[[127 140 124 132 137 122 131 133 137 122 112 147]
 [131 125 133 125 122 104 130 148 132 122 143 121]
 [132 142 142 133 134 118 127 146 125 130 110 104]
 [110 133 120 123 126 128 105 129 138 118 142 119]
 [146 140 134 131 124 142 134 128 106 131 126 136]]
->
[[146 110 132 131 127]
 [140 133 142 125 140]
 [134 120 142 133 124]
 [131 123 133 125 132]
 [124 126 134 122 137]
 [142 128 118 104 122]
 [134 105 127 130 131]
 [128 129 146 148 133]
 [106 138 125 132 137]
 [131 118 130 122 122]
 [126 142 110 143 112]
 [136 119 104 121 147]]

[[135 135 130 136 129 138 131 106]
 [137 132 128 124 138 142 116 121]
 [132 137 133 135 136 134 139  99]]
->
[[132 137 135]
 [137 132 135]
 [133 128 130]
 [135 124 136]
 [136 138 129]
 [134 142 138]
 [139 116 131]
 [ 99 121 106]]

[[131 119 112 130 153 128 123]
 [113 112 152 128 144 138 126]
 [126 112 119 134 156 131 124]]
->
[[126 113 131]
 [112 112 119]
 [119 152 112]
 [134 128 130]
 [156 144 153]
 [131 138 128]
 [124 126 123]]

[[130 130 109 139 115 110]
 [121 141 126 151 141 137]]
->
[[121 130]
 [141 130]
 [126 109]
 [151 139]
 [141 115]
 [137 110]]

[[132 124 131 126 125 130 109 131 135]
 [126 130 126 131 129 119 137 126 130]
 [122 125 121 130 133 127 142 139 120]
 [135 137 131 131 127 123 130 117 125]
 [130 129 130 127 124 130 103 132 134]
 [143 139 134 124 135 121 130 124 123]]
->
[[143 130 135 122 126 132]
 [139 129 137 125 130 124]
 [134 130 131 121 126 131]
 [124 127 131 130 131 126]
 [135 124 127 133 129 125]
 [121 130 123 127 119 130]
 [130 103 130 142 137 109]
 [124 132 117 139 126 131]
 [123 134 125 120 130 135]]

[[111 140 133 113 141 145]
 [124 108 140 124 127 103]]
->
[[124 111]
 [108 140]
 [140 133]
 [124 113]
 [127 141]
 [103 145]]

[[114 146 123]
 [140 149 123]
 [107 137 124]
 [132 106 137]
 [141 106 136]]
->
[[141 132 107 140 114]
 [106 106 137 149 146]
 [136 137 124 123 123]]

[[140 122 118 116 115 125]
 [132 119 113 117 117 122]
 [118 129 128 125 127 130]
 [131 115 106 106 106 108]]
->
[[131 118 132 140]
 [115 129 119 122]
 [106 128 113 118]
 [106 125 117 116]
 [106 127 117 115]
 [108 130 122 125]]

[[131 134 151]
 [115 139 124]
 [109 144 129]
 [113 133 124]
 [126 147 125]
 [115 133 119]
 [128 141 150]]
->
[[128 115 126 113 109 115 131]
 [141 133 147 133 144 139 134]
 [150 119 125 124 129 124 151]]
---
[[155 111 115 139 107]
 [129 130 151 119 118]]
->
[155 130]

[[139 101 131]
 [152 137 132]]
->
[139 137]

[[144 114 122 140 115]
 [145 146 111 122 133]
 [140 141 104 119 140]
 [107 123 145 140 109]]
->
[144 146 104 140]

[[118 117 136 130]
 [124 141 105 110]]
->
[118 141]

[[151 110 136 145]
 [116 144 108 131]
 [117 111 150 153]
 [142 110 105 106]
 [121 117 149 112]]
->
[151 144 150 106]

[[113 121 139 129 125]
 [114 117 141 104 106]
 [110 128 132 128 117]
 [132 120 140 127 131]]
->
[113 117 132 127]
---
[[137 117 105]
 [131 147 140]
 [139 118 104]
 [131 151 143]]
->
[[137 117]
 [131 147]
 [139 118]]

[[113 158 126 133]
 [138 135 120 125]
 [128 148 124 125]
 [128 123 126 125]]
->
[[113 158]
 [138 135]
 [128 148]]

[[141 126 153]
 [126 147 108]
 [139 110 109]
 [133 124 137]]
->
[[141 126]
 [126 147]
 [139 110]]

[[114 121 114 122 131]
 [129 134 116 124 136]
 [116 102 110 112 131]
 [101 118 121 118 104]
 [110 126 137 149 130]]
->
[[114 121]
 [129 134]
 [116 102]]

[[130 116 128]
 [149 132 145]
 [143 140 102]]
->
[[130 116]
 [149 132]
 [143 140]]

[[157 120 110 125]
 [111 114 155 129]
 [111 118 157 126]
 [126 111 118 157]
 [113 153 134 111]]
->
[[157 120]
 [111 114]
 [111 118]]

[[111 117 138 139 141]
 [127 153 113 116 124]
 [142 117 134 137 117]
 [113 110 138 133 120]]
->
[[111 117]
 [127 153]
 [142 117]]
---
[[112 112 130 130 125 108 119 111 128]
 [143 126 141 120 118 134 132 141 122]
 [127 126 115 122 133 135 122 146 100]
 [117 110 136 121 117 120 118 138 118]]
->
[[112 112 130 130 125 108 119 111 128]
 [117 110 136 121 117 120 118 138 118]
 [127 126 115 122 133 135 122 146 100]
 [143 126 141 120 118 134 132 141 122]]

[[106 126 144 122 115 139 152 114 144 132 111 152 139 105 129 145]
 [139 143 142 130 130 103 142 110 101 140 145 118 131 139 115 143]
 [129 130 152 111 144 150 120 112 126 113 144 122 144 154 114 130]
 [122 124 132 148 106 104 121 108 122 104 107 144 134 145 140 151]]
->
[[106 126 144 122 115 139 152 114 144 132 111 152 139 105 129 145]
 [122 124 132 148 106 104 121 108 122 104 107 144 134 145 140 151]
 [129 130 152 111 144 150 120 112 126 113 144 122 144 154 114 130]
 [139 143 142 130 130 103 142 110 101 140 145 118 131 139 115 143]]

[[140 131 121 112 112 127 115 123 138 126 131 126]
 [115 124 123 123 138 123 127 122 115 127 123 131]
 [116 126 135 135 137 129 135 132 112 121 121 120]
 [114 113 121 140 118 118 123 120 117 112 117 109]
 [145 146 136 115 140 140 134 138 142 148 142 151]
 [139 132 121 113 115 129 116 123 138 127 132 127]]
->
[[114 113 121 140 118 118 123 120 117 112 117 109]
 [115 124 123 123 138 123 127 122 115 127 123 131]
 [116 126 135 135 137 129 135 132 112 121 121 120]
 [139 132 121 113 115 129 116 123 138 127 132 127]
 [140 131 121 112 112 127 115 123 138 126 131 126]
 [145 146 136 115 140 140 134 138 142 148 142 151]]

[[120 132 152]
 [153 132 136]
 [124 122 105]
 [130 132 116]
 [154 147 135]
 [139 101 112]
 [157 148 123]]
->
[[120 132 152]
 [124 122 105]
 [130 132 116]
 [139 101 112]
 [153 132 136]
 [154 147 135]
 [157 148 123]]

[[132 127 124 125 135 130 126 133 145 121 135 142 139 126 123]
 [128 127 127 125 123 122 127 127 110 124 130 121 128 130 147]
 [122 125 132 135 133 131 133 128 107 124 125 130 128 131 128]
 [125 122 131 126 132 122 130 126 115 136 115 131 131 115 148]
 [123 121 123 119 122 134 128 126 117 139 130 120 129 134 108]]
->
[[122 125 132 135 133 131 133 128 107 124 125 130 128 131 128]
 [123 121 123 119 122 134 128 126 117 139 130 120 129 134 108]
 [125 122 131 126 132 122 130 126 115 136 115 131 131 115 148]
 [128 127 127 125 123 122 127 127 110 124 130 121 128 130 147]
 [132 127 124 125 135 130 126 133 145 121 135 142 139 126 123]]

[[124 133 115 123 117 127]
 [112 124 106 131 138 117]
 [118 132 114 123 122 127]]
->
[[112 124 106 131 138 117]
 [118 132 114 123 122 127]
 [124 133 115 123 117 127]]
